Each row has a name. Each question is about the rows just above it.

Q_788: [ 22 -15 -11 -45]
Q_867: [ 1 -5 -9  8]
Q_395: [-33 -18  51 -15]
The row named Q_788: -> [ 22 -15 -11 -45]
The row named Q_395: -> [-33 -18  51 -15]

Q_98: [  1 -12   2  -2  -4  -3  10   6   2   1   5  -4  -9  -5  -3   2  15   1
   1   8   2  -7 -19  -1  -9]
Q_989: [ -3 -12   1   5 -14  -8  16  15  12   4   9   2  -8   0 -31  -4  11  -8
   2  26  15 -24 -29   4 -14]
Q_279: [  1 -11  -6   2  -6   0   4  11   7   1   8  -7  -6  -1  -1   0  16  -1
   4  10   1  -7 -24   3 -15]
Q_954: [ -3 -11   0   5 -14  -8  15  15  13   4   9   2  -6   0 -31  -4  10  -8
   2  26  15 -24 -28   4 -14]
Q_542: [  1 -12   2  -2  -4  -3  10   5   2   1   5  -4  -9  -5  -4   2  14   1
   0   8   2  -7 -19  -1  -8]
Q_220: [  0 -23   0   2 -14  -7  20  18  12   3  13  -6 -15  -5 -21   0  26  -4
   3  26  11 -23 -44   3 -23]
Q_147: [ -3 -19 -14  12 -20  -3   8  29  24   4  19  -7  -6   4 -24  -6  24  -9
  10  34  11 -25 -53  12 -33]
Q_415: [-2  5 -4  4 -3  0 -5  3  5  1  1  3  6  5 -7 -4 -6 -4  1  4  3 -2  2  4
 -1]
Q_143: [  0  -9   6  -3  -3  -5  13   2   0   2   2   0  -8  -5 -10   2   8   0
  -2   8   5  -9 -11  -3  -3]
The row named Q_98: -> [  1 -12   2  -2  -4  -3  10   6   2   1   5  -4  -9  -5  -3   2  15   1
   1   8   2  -7 -19  -1  -9]

Q_203: [  3 -36  -3   7  -1   0  -1  -1   0   5  35]
Q_805: [ -3  34  -3   5   3  -9  -3  -9  -4  -6 -23]
Q_968: [  3 -36  -3   7  -1   7   8   0   2 -12 -18]
Q_813: [ -3   7  -4  11   5  -3  15 -11  22  12  45]
Q_917: [-2 -9 -1 -2  1 -2 13 -3  6 -7  9]
The row named Q_917: -> [-2 -9 -1 -2  1 -2 13 -3  6 -7  9]
The row named Q_805: -> [ -3  34  -3   5   3  -9  -3  -9  -4  -6 -23]
The row named Q_203: -> [  3 -36  -3   7  -1   0  -1  -1   0   5  35]

Q_445: [ -5  -2  -9 -15   8   1  -2   4  17  11   1   8  15  10  12   8]
Q_497: [-23 -19  54  11  -8  14 -27   5 -11 -51 -13   1  19 -19  16  -3]
Q_713: [ -2  -4  -8  -1   9  26 -13 -38  -9  21   5 -16 -10   3 -14  -4]
Q_812: [ -6  -1  -7 -29  -1  11  -2 -41  16  23   2 -14   1  -1 -15  10]
Q_733: [-18   4  -7 -30  -1   3 -10 -41  13  20   4  -7  -3  -2  -6  11]
Q_684: [ -5 -21  39  10 -14  20  -4  -1   7 -42 -15 -13  -8 -30  14  11]
Q_715: [-26   2  39   9   4  36 -32   7  -7 -56 -18   1  18 -23  10  -7]
The row named Q_497: -> [-23 -19  54  11  -8  14 -27   5 -11 -51 -13   1  19 -19  16  -3]
The row named Q_684: -> [ -5 -21  39  10 -14  20  -4  -1   7 -42 -15 -13  -8 -30  14  11]
The row named Q_713: -> [ -2  -4  -8  -1   9  26 -13 -38  -9  21   5 -16 -10   3 -14  -4]

Q_871: [-38 -11   2  10 -41 -42 -32 -22  -5 -23  19   9 -25 -45  -3  42 -27 -21
 -18 -22 -13 -28  -7 -26 -25 -20 -18  45 -21  22 -24  -1 -27 -43  -4  34
 -17 -12 -31   8 -29 -37  36 -15  -4  -4   4 -36  24  44 -19  -9 -24 -24
 -12 -23 -19 -17]
Q_359: [-13  21   9  23  28  -7  -3  25 -24 -11  18  22 -16 -16 -10 -17   6  -1
  30  -1   6 -31 -21 -26 -12 -20  -6 -18  -6 -11 -10  -9  -3 -20  -7   0
  13 -15 -29  19 -11  -3  -9 -11   0 -16  25 -22 -14 -16   9 -20 -20   7
  -7 -20  17   0]
Q_979: [ -9  17  -5  21  27 -21 -16  -1 -25 -27  24  16 -12 -16 -10  -9 -15 -21
  30  -8   4 -18 -11 -22 -17 -17 -20 -14 -28 -12 -28 -13 -18 -14  -9   3
   4 -12 -20  22 -16 -22 -12 -11  -8 -12  32 -23 -10 -10   0 -22 -23  -4
  -9 -18   4  -9]
Q_489: [-28 -23  -7 -12 -37 -23 -14 -12  11 -24 -12 -13 -21 -28 -18   7 -20 -15
 -32 -26 -21  12  -1  -6 -19 -21 -18   6 -17   6 -21 -18 -11 -18 -21  -6
 -22 -18   2 -22 -28 -22  -2 -19  -2 -18 -24   4   4   7 -31   6  13 -31
 -22 -12 -19 -28]
Q_897: [ -8  -9  -2  -2  -3  -9 -13   1 -11  -4  -2   0  -2 -14   6  -3   0  -5
  -6   3   0  -9 -16  -4 -12   0  -5  -1  -5  -9  -6   5 -10 -11   8  -3
   7   4 -11  -6  -6  -7  -2   5  -9   3  -2 -11  -3  -3  -1  -8 -12   1
   6   0   6   3]
The row named Q_897: -> [ -8  -9  -2  -2  -3  -9 -13   1 -11  -4  -2   0  -2 -14   6  -3   0  -5
  -6   3   0  -9 -16  -4 -12   0  -5  -1  -5  -9  -6   5 -10 -11   8  -3
   7   4 -11  -6  -6  -7  -2   5  -9   3  -2 -11  -3  -3  -1  -8 -12   1
   6   0   6   3]
The row named Q_359: -> [-13  21   9  23  28  -7  -3  25 -24 -11  18  22 -16 -16 -10 -17   6  -1
  30  -1   6 -31 -21 -26 -12 -20  -6 -18  -6 -11 -10  -9  -3 -20  -7   0
  13 -15 -29  19 -11  -3  -9 -11   0 -16  25 -22 -14 -16   9 -20 -20   7
  -7 -20  17   0]
The row named Q_489: -> [-28 -23  -7 -12 -37 -23 -14 -12  11 -24 -12 -13 -21 -28 -18   7 -20 -15
 -32 -26 -21  12  -1  -6 -19 -21 -18   6 -17   6 -21 -18 -11 -18 -21  -6
 -22 -18   2 -22 -28 -22  -2 -19  -2 -18 -24   4   4   7 -31   6  13 -31
 -22 -12 -19 -28]

